Below is a small trained network, with its code and all its weights. Each question gives an input and a class and asks what happens when units are switched off, that is, made to give their printed mean instead of their output.

import numpy as np


def w(rows, s, z=0):
    codes = np.array(rows[::2]) - 128.0
    scale = np.full(codes.shape[1], s)
    scale[-1] = z or s
    return codes * scale


def norm(h):
    return h / np.sqrt((h * h).mean(-1, keepdims=True) + 1e-5)


def f(y):
    return y / 2 * (1 + np.tanh(0.7978845608 * (y + 0.044715 * y**3)))


def log_softmax(a):
    a = a - a.max(-1, keepdims=True)
    return a - np.log(np.exp(a).sum(-1, keepdims=True))


def net(x, mask):
    res = np.array(x, float).reshape(1, 8) / 4 @ E
    u = 0
    for l in range(2):
        y = f(norm(res) @ A[l][:, :-1].T + A[l][:, -1])
        res = res + np.where(mask[u : u + 3], y, B[l][:, -1]) @ B[l][:, :-1]
        u += 3
    return log_softmax(norm(res)[-1] @ U[:, :-1].T + U[:, -1])


A, B = {}, {}
E = w([
[133,122,129,136,123,132],'x0',
[101,53,199,121,255,115],'x1',
[183,174,187,146,224,183],'x2',
[113,141,141,137,126,117],'x3',
[137,122,128,134,124,128],'x4',
[185,115,134,44,62,57],'x5',
[115,138,124,113,133,128],'x6',
[126,135,141,136,127,113],'x7',
],0.0036)
A[0] = w([
[232,236,167,97,64,234,169],'0.n0',
[94,230,19,254,84,248,141],'0.n1',
[47,71,75,183,154,178,7],'0.n2',
],0.0045,0.0011)
B[0] = w([
[181,123,115,159,173,41,223],'0.n0',
[112,91,170,78,124,166,254],'0.n1',
[172,133,87,143,140,2,162],'0.n2',
],0.0085,0.0031)
A[1] = w([
[115,9,166,26,22,120,29],'1.n0',
[186,104,223,120,255,242,148],'1.n1',
[38,59,89,187,207,103,254],'1.n2',
],0.0049,0.0009)
B[1] = w([
[50,136,191,166,139,251,213],'1.n0',
[79,159,179,71,21,183,255],'1.n1',
[165,107,1,197,224,127,193],'1.n2',
],0.0057,0.0053)
U = w([
[2,95,136,150,176,208,123],'0',
[127,168,198,44,31,141,72],'1',
[182,129,40,178,200,9,255],'2',
],0.0078,0.00079)

Each question gives the input, the list of numbers given to net, and the class t.
The units are the neurons (one row each of A and B). Each row of codes is followed by its name. A weight is (code - 128) times the scale printed after its matrix; where a second scale follows, it is the last column's (A, B and U).
mask holds one flag per neuron, layer by layer. A switched-off neuron (its flag False) gives its mean, the last column of its row in B, instead of its output. The means were averaged over made-up inputs and are rounded, as every weight is.
A unit's drop is (log p(t) with every unit on - log p(t) with that unit switched off) / (log p(t) with every unit on - log p(t) with every unit switched off).
The circuit of an input: a set's keep is (log p(t) with only the set's units on - log p(t) with every unit switched off) / (log p(t) with every unit on - log p(t) with every unit switched off). Starting from all 6 units, units are removed one at a time, each time the one whose removal leaves the highest keep (on an exact tie, the one counted first), for as long as the keep stays at least 0.8.
circuit, biggest first: the units of the circuit, biggest drop first
top k neurons: the k neurons with the biggest drops, biggest first
top k neurons in layer l: the k neurons of layer l with the biggest drops, biggest first
drop of u: that unit's drop, to one decimal
input [-6,-1,2,-1,-3,8,5,-1], class 2: circuit, biggest first -> [1.n1]
input [-4,8,6,6,4,1,-8,3], class 1: top 3 neurons -> [1.n1, 1.n0, 0.n0]
input [2,-3,7,-7,-8,-8,6,5], class 1: top 3 neurons -> [1.n1, 0.n1, 1.n0]
input [0,-5,3,2,7,5,5,4], class 2: top 2 neurons -> [0.n0, 1.n1]
input [-5,-6,-3,4,2,0,-2,-1], class 0: top 2 neurons in layer 1 -> [1.n0, 1.n1]
input [-7,5,-6,1,-6,8,8,-8], class 0: circuit, biggest first -> [1.n0, 1.n1]
input [5,6,6,-1,0,4,4,6], class 1: circuit, biggest first -> [1.n1, 1.n0]
input [-3,0,1,3,7,-6,-4,-2], class 1: top 3 neurons -> [0.n1, 1.n1, 0.n0]
input [8,-2,1,6,2,6,-7,-6], class 2: top 3 neurons -> [0.n0, 1.n1, 0.n1]
input [-8,-7,8,4,8,-6,2,-4], class 1: circuit, biggest first -> [0.n1, 1.n1, 1.n0]
input [-3,-1,4,-4,-3,-6,4,5], class 1: top 2 neurons -> [1.n1, 0.n1]
input [8,6,-1,-2,8,7,-7,-1], class 0: circuit, biggest first -> [1.n0, 0.n0]
input [-1,1,-2,1,6,2,-3,-3], class 0: top 3 neurons -> [1.n0, 1.n1, 0.n1]
input [4,-2,8,-3,7,7,-5,4], class 2: circuit, biggest first -> [0.n0]
input [5,5,4,-6,-8,3,-4,-2], class 1: top 2 neurons -> [1.n1, 1.n0]
input [-1,8,3,-7,-7,1,-8,5], class 1: top 3 neurons -> [1.n1, 0.n0, 1.n0]
input [5,-8,3,1,5,-8,4,1], class 1: top 2 neurons -> [0.n1, 0.n0]
input [3,2,-5,-5,4,7,-5,0], class 0: circuit, biggest first -> [1.n0, 1.n1]
input [2,-7,6,7,8,8,4,-5], class 2: top 2 neurons -> [0.n0, 1.n1]
input [7,-1,1,8,3,1,7,-7], class 2: circuit, biggest first -> [0.n0]
input [-6,1,-8,-1,2,-5,-6,-8], class 2: top 2 neurons -> [0.n2, 1.n1]
input [-6,-6,2,-2,-1,-8,0,1], class 1: top 2 neurons -> [0.n1, 1.n1]
input [1,5,-1,-3,4,6,-7,-7], class 0: top 2 neurons in layer 0 -> [0.n1, 0.n0]
input [-1,-8,4,-2,-4,7,-6,-6], class 2: drop of 1.n1 -> 0.3
input [6,1,-4,-2,-5,6,0,0], class 0: drop of 0.n2 -> 0.2
input [2,5,-4,4,-7,-8,2,0], class 2: drop of 0.n2 -> 0.3
